Below is a small trained network, with its code and all its weights. Each question gives an input and a class and asks what happens when units are switched off, that is, made to give their printed mean instead of their output.

import numpy as np


def w(rows, s, z=0):
    codes = np.array(rows[::2]) - 128.0
    scale = np.full(codes.shape[1], s)
    scale[-1] = z or s
    return codes * scale


def norm(h):
    return h / np.sqrt((h * h).mean(-1, keepdims=True) + 1e-5)


def f(y):
    return y / 2 * (1 + np.tanh(0.7978845608 * (y + 0.044715 * y**3)))


def log_softmax(a):
    a = a - a.max(-1, keepdims=True)
    return a - np.log(np.exp(a).sum(-1, keepdims=True))


def net(x, mask):
    res = np.array(x, float).reshape(1, 7) / 4 @ E
    u = 0
    for l in range(4):
        y = f(norm(res) @ A[l][:, :-1].T + A[l][:, -1])
        res = res + np.where(mask[u : u + 3], y, B[l][:, -1]) @ B[l][:, :-1]
        u += 3
    return log_softmax(norm(res)[-1] @ U[:, :-1].T + U[:, -1])


A, B = {}, {}
E = w([
[132,23,126,155,173,173],'x0',
[123,117,135,117,129,119],'x1',
[92,103,131,107,2,217],'x2',
[157,69,71,76,85,61],'x3',
[124,128,132,126,128,129],'x4',
[49,138,104,148,107,92],'x5',
[145,127,183,163,110,76],'x6',
],0.0067)
A[0] = w([
[249,64,198,54,117,66,229],'0.n0',
[149,26,253,236,92,55,17],'0.n1',
[195,149,83,158,183,21,1],'0.n2',
],0.0066,0.0026)
B[0] = w([
[179,159,128,150,111,207,253],'0.n0',
[101,199,11,27,118,116,185],'0.n1',
[119,43,220,127,137,90,194],'0.n2',
],0.011,0.0043)
A[1] = w([
[173,175,189,111,77,192,241],'1.n0',
[186,231,223,3,55,5,5],'1.n1',
[77,205,62,178,14,220,145],'1.n2',
],0.0051,0.0026)
B[1] = w([
[177,161,110,204,133,156,237],'1.n0',
[96,221,3,82,227,147,175],'1.n1',
[142,107,172,84,181,70,255],'1.n2',
],0.0071,0.0042)
A[2] = w([
[104,26,49,84,192,214,178],'2.n0',
[14,118,45,239,105,1,63],'2.n1',
[84,123,102,174,51,147,3],'2.n2',
],0.0057,0.0052)
B[2] = w([
[179,182,42,74,120,50,253],'2.n0',
[55,42,106,172,100,225,156],'2.n1',
[121,113,192,72,140,254,96],'2.n2',
],0.0081,0.0038)
A[3] = w([
[42,97,112,147,67,95,113],'3.n0',
[130,89,136,110,1,184,12],'3.n1',
[124,229,160,101,80,51,3],'3.n2',
],0.0099,0.0022)
B[3] = w([
[155,84,133,194,44,178,229],'3.n0',
[139,83,217,135,255,38,245],'3.n1',
[127,107,55,125,235,75,251],'3.n2',
],0.0093,0.0023)
U = w([
[139,135,111,148,140,123,232],'0',
[121,146,49,94,158,123,155],'1',
[133,36,221,136,223,46,2],'2',
[139,109,122,173,33,225,186],'3',
[105,185,33,2,139,139,9],'4',
[143,135,92,137,129,111,120],'5',
],0.0089,0.0067)

Each question gives the input, the list of numbers given to net, and the class t.
The units are the neurons (one row each of A and B). Each row of codes is followed by its name. A weight is (code - 128) times the scale printed after its matrix; where a second scale follows, it is the last column's (A, B and U).
mask holds one flag per neuron, layer by layer. A switched-off neuron (its flag False) gives its mean, the last column of its row in B, instead of its output. The means were averaged over made-up inputs and are rounded, as every weight is.
A unit's drop is (log p(t) with every unit on - log p(t) with that unit switched off) / (log p(t) with every unit on - log p(t) with every unit switched off).
The circuit of an input: a set's keep is (log p(t) with only the set's units on - log p(t) with every unit switched off) / (log p(t) with every unit on - log p(t) with every unit switched off). Starting from all 12 units, units are removed one at a time, each time the one whose removal leaves the highest keep (on an exact tie, the one counted first), for as long as the keep stays at least 0.8.
units of the circuit, in order: the units of the circuit, biggest drop first
most important unit: the unit with the biggest drop
top k neurons: the k neurons with the biggest drops, biggest first
top k neurons in layer l: the k neurons of layer l with the biggest drops, biggest first
drop when u is switched off: that unit's drop, to one decimal
input [-2,-2,2,0,0,8,-8], class 3: top 4 neurons => [0.n0; 3.n0; 2.n1; 1.n1]
input [-7,1,4,6,7,8,-1], class 3: top 2 neurons in layer 2 => [2.n1; 2.n0]
input [7,5,8,5,4,-6,-2], class 2: top 3 neurons => [3.n1; 1.n1; 0.n1]
input [-1,-3,-8,-3,-4,-6,-5], class 2: top 2 neurons => [0.n2; 0.n1]
input [6,-6,8,-6,1,7,-3], class 2: top 2 neurons => [3.n1; 0.n1]
input [-4,1,3,-2,2,5,2], class 3: units of the circuit, in order => [0.n0; 2.n1; 3.n0]
input [2,-7,8,3,6,-1,2], class 2: top neuron => [3.n1]
input [-6,3,-7,-2,3,3,1], class 2: top 2 neurons => [0.n2; 0.n1]
input [4,-5,-1,3,-7,5,-2], class 3: top 2 neurons => [0.n0; 2.n1]
input [-1,-4,3,4,0,3,7], class 4: top 2 neurons => [0.n1; 1.n1]
input [-3,-1,-5,-2,-8,8,-6], class 3: top 2 neurons => [2.n1; 3.n0]
input [-5,-6,6,0,-2,-2,-1], class 2: top 3 neurons => [0.n1; 2.n0; 3.n1]
input [2,3,3,-2,-6,7,-4], class 3: top 3 neurons => [0.n0; 3.n0; 0.n1]
input [5,2,6,-3,-5,-5,4], class 2: top 2 neurons => [1.n1; 3.n1]
input [-1,2,-8,1,1,3,-3], class 2: most important unit => 0.n2
input [2,3,0,7,-2,8,-8], class 3: units of the circuit, in order => [3.n0; 2.n1; 0.n1]
input [3,-2,3,1,8,-4,8], class 4: drop when 0.n1 is switched off => 1.1
input [-2,6,8,-2,-3,-7,5], class 2: drop when 3.n1 is switched off => 0.9
input [0,-4,-1,1,-7,-7,-3], class 3: drop when 3.n1 is switched off => 0.1
input [-2,-6,7,4,2,7,0], class 2: most important unit => 3.n1
input [1,6,-1,4,7,-7,8], class 4: drop when 2.n1 is switched off => 0.0
input [8,-7,0,-7,-2,5,4], class 1: top 2 neurons in layer 0 => [0.n1; 0.n2]
